Here is a tiny trained network, its code and every weight. The questions are about switching its units off for an input and a class, where a switched-off unit gives its printed mean instead of its output.

import numpy as np


def w(rows, s, z=0):
    codes = np.array(rows[::2]) - 128.0
    scale = np.full(codes.shape[1], s)
    scale[-1] = z or s
    return codes * scale


def f(y):
    return y / 2 * (1 + np.tanh(0.7978845608 * (y + 0.044715 * y**3)))


def log_softmax(a):
    a = a - a.max(-1, keepdims=True)
    return a - np.log(np.exp(a).sum(-1, keepdims=True))


def net(x, mask):
    res = np.array(x, float).reshape(1, 8) / 4 @ E
    y = f(res @ A[0][:, :-1].T + A[0][:, -1])
    res = res + np.where(mask, y, B[0][:, -1]) @ B[0][:, :-1]
    return log_softmax(res[-1] @ U[:, :-1].T + U[:, -1])


A, B = {}, {}
E = w([
[69,255,132,51,60,225],'x0',
[209,135,29,63,53,126],'x1',
[126,132,127,127,128,127],'x2',
[124,117,136,111,122,120],'x3',
[113,202,130,194,39,56],'x4',
[115,121,108,150,134,140],'x5',
[125,120,119,137,129,136],'x6',
[114,116,118,133,127,133],'x7',
],0.0083)
A[0] = w([
[88,177,138,189,11,82,41],'N1',
[119,103,128,75,164,228,39],'N2',
[93,142,224,172,132,175,44],'N3',
[177,142,37,85,66,127,30],'N4',
[74,136,174,155,141,128,140],'N5',
[67,210,140,79,76,206,4],'N6',
],0.011,0.0036)
B[0] = w([
[254,67,164,56,184,251,224],'N1',
[208,91,190,119,154,179,195],'N2',
[81,150,15,86,207,58,181],'N3',
[36,183,67,72,218,74,227],'N4',
[134,190,103,88,190,110,175],'N5',
[141,90,128,192,26,23,254],'N6',
],0.0098,0.0085)
U = w([
[45,193,75,52,144,98,53],'0',
[175,33,131,221,2,25,127],'1',
[219,111,207,59,97,244,16],'2',
[122,143,141,133,66,146,255],'3',
],0.0087,0.0095)

Each question gives the input, the list of numbers given to net, and the class t.
The units are the neurons (one row each of A and B). Each row of codes is followed by its name. A weight is (code - 128) times the scale printed after its matrix; where a second scale follows, it is the last column's (A, B and U).
mask holds one flag per neuron, in row order. A switched-off neuron (its flag False) gives its mean, the last column of its row in B, instead of its output. The means were averaged over made-up inputs and are rounded, as every weight is.
A unit's drop is (log p(t) with every unit on - log p(t) with that unit switched off) / (log p(t) with every unit on - log p(t) with every unit switched off).
The circuit of an input: a set's keep is (log p(t) with only the set's units on - log p(t) with every unit switched off) / (log p(t) with every unit on - log p(t) with every unit switched off). Starting from all 6 units, units are removed one at a time, each time the one whose removal leaves the highest keep (on an exact tie, the one counted first), for as long as the keep stays at least 0.8.
units of the circuit, in order: the units of the circuit, biggest drop first
k most important neurons: the k neurons with the biggest drops, biggest first
drop of u: that unit's drop, to one decimal
input [8,2,-3,1,5,3,2,-8], class 1: most important neuron => (N6)
input [-8,-8,-5,3,6,7,0,2], class 0: units of the circuit, in order => (N5, N6)
input [2,-8,-5,4,-6,-3,1,6], class 0: 2 most important neurons => (N3, N1)
input [0,-3,1,3,-5,8,5,0], class 2: 2 most important neurons => (N6, N2)
input [-7,8,-1,-2,6,-3,3,-7], class 0: 2 most important neurons => (N4, N6)
input [-4,-2,5,-4,5,-1,6,-4], class 2: 3 most important neurons => (N6, N1, N4)
input [-6,-6,-3,7,-4,-3,7,2], class 0: units of the circuit, in order => (N6, N1)
input [-4,5,-3,8,8,8,-8,-7], class 2: 2 most important neurons => (N1, N6)
input [4,3,4,5,4,-2,2,2], class 1: 4 most important neurons => (N6, N5, N2, N3)
input [-5,-7,3,-3,-1,2,-6,-1], class 0: units of the circuit, in order => (N3, N5)
input [6,-4,6,-5,1,-5,4,-3], class 1: 2 most important neurons => (N6, N4)
input [-2,-8,7,-1,7,-2,-7,-8], class 0: 3 most important neurons => (N3, N5, N2)
input [-6,-5,4,5,-7,4,6,5], class 2: 3 most important neurons => (N6, N4, N2)
input [-6,-8,-8,-6,-8,-5,-8,-3], class 0: 4 most important neurons => (N3, N1, N6, N5)
input [-7,-7,6,-6,4,3,-6,6], class 0: units of the circuit, in order => (N6, N5)
input [-5,5,-1,-1,3,-8,-3,-5], class 0: 3 most important neurons => (N6, N4, N2)
input [4,2,-1,3,5,2,8,4], class 2: 2 most important neurons => (N1, N3)
input [6,3,1,4,-2,5,-8,-4], class 1: most important neuron => (N6)
input [7,1,-2,2,7,5,-1,3], class 1: 2 most important neurons => (N6, N2)
input [-2,-7,-6,-1,8,-6,-2,-4], class 2: drop of N4 => 0.3
input [-4,8,7,-8,6,-3,-8,6], class 0: drop of N4 => 1.1
input [8,-7,-5,-4,-4,-8,2,-1], class 1: drop of N5 => -0.1
input [7,4,2,-1,6,6,-7,-7], class 1: drop of N6 => 3.3
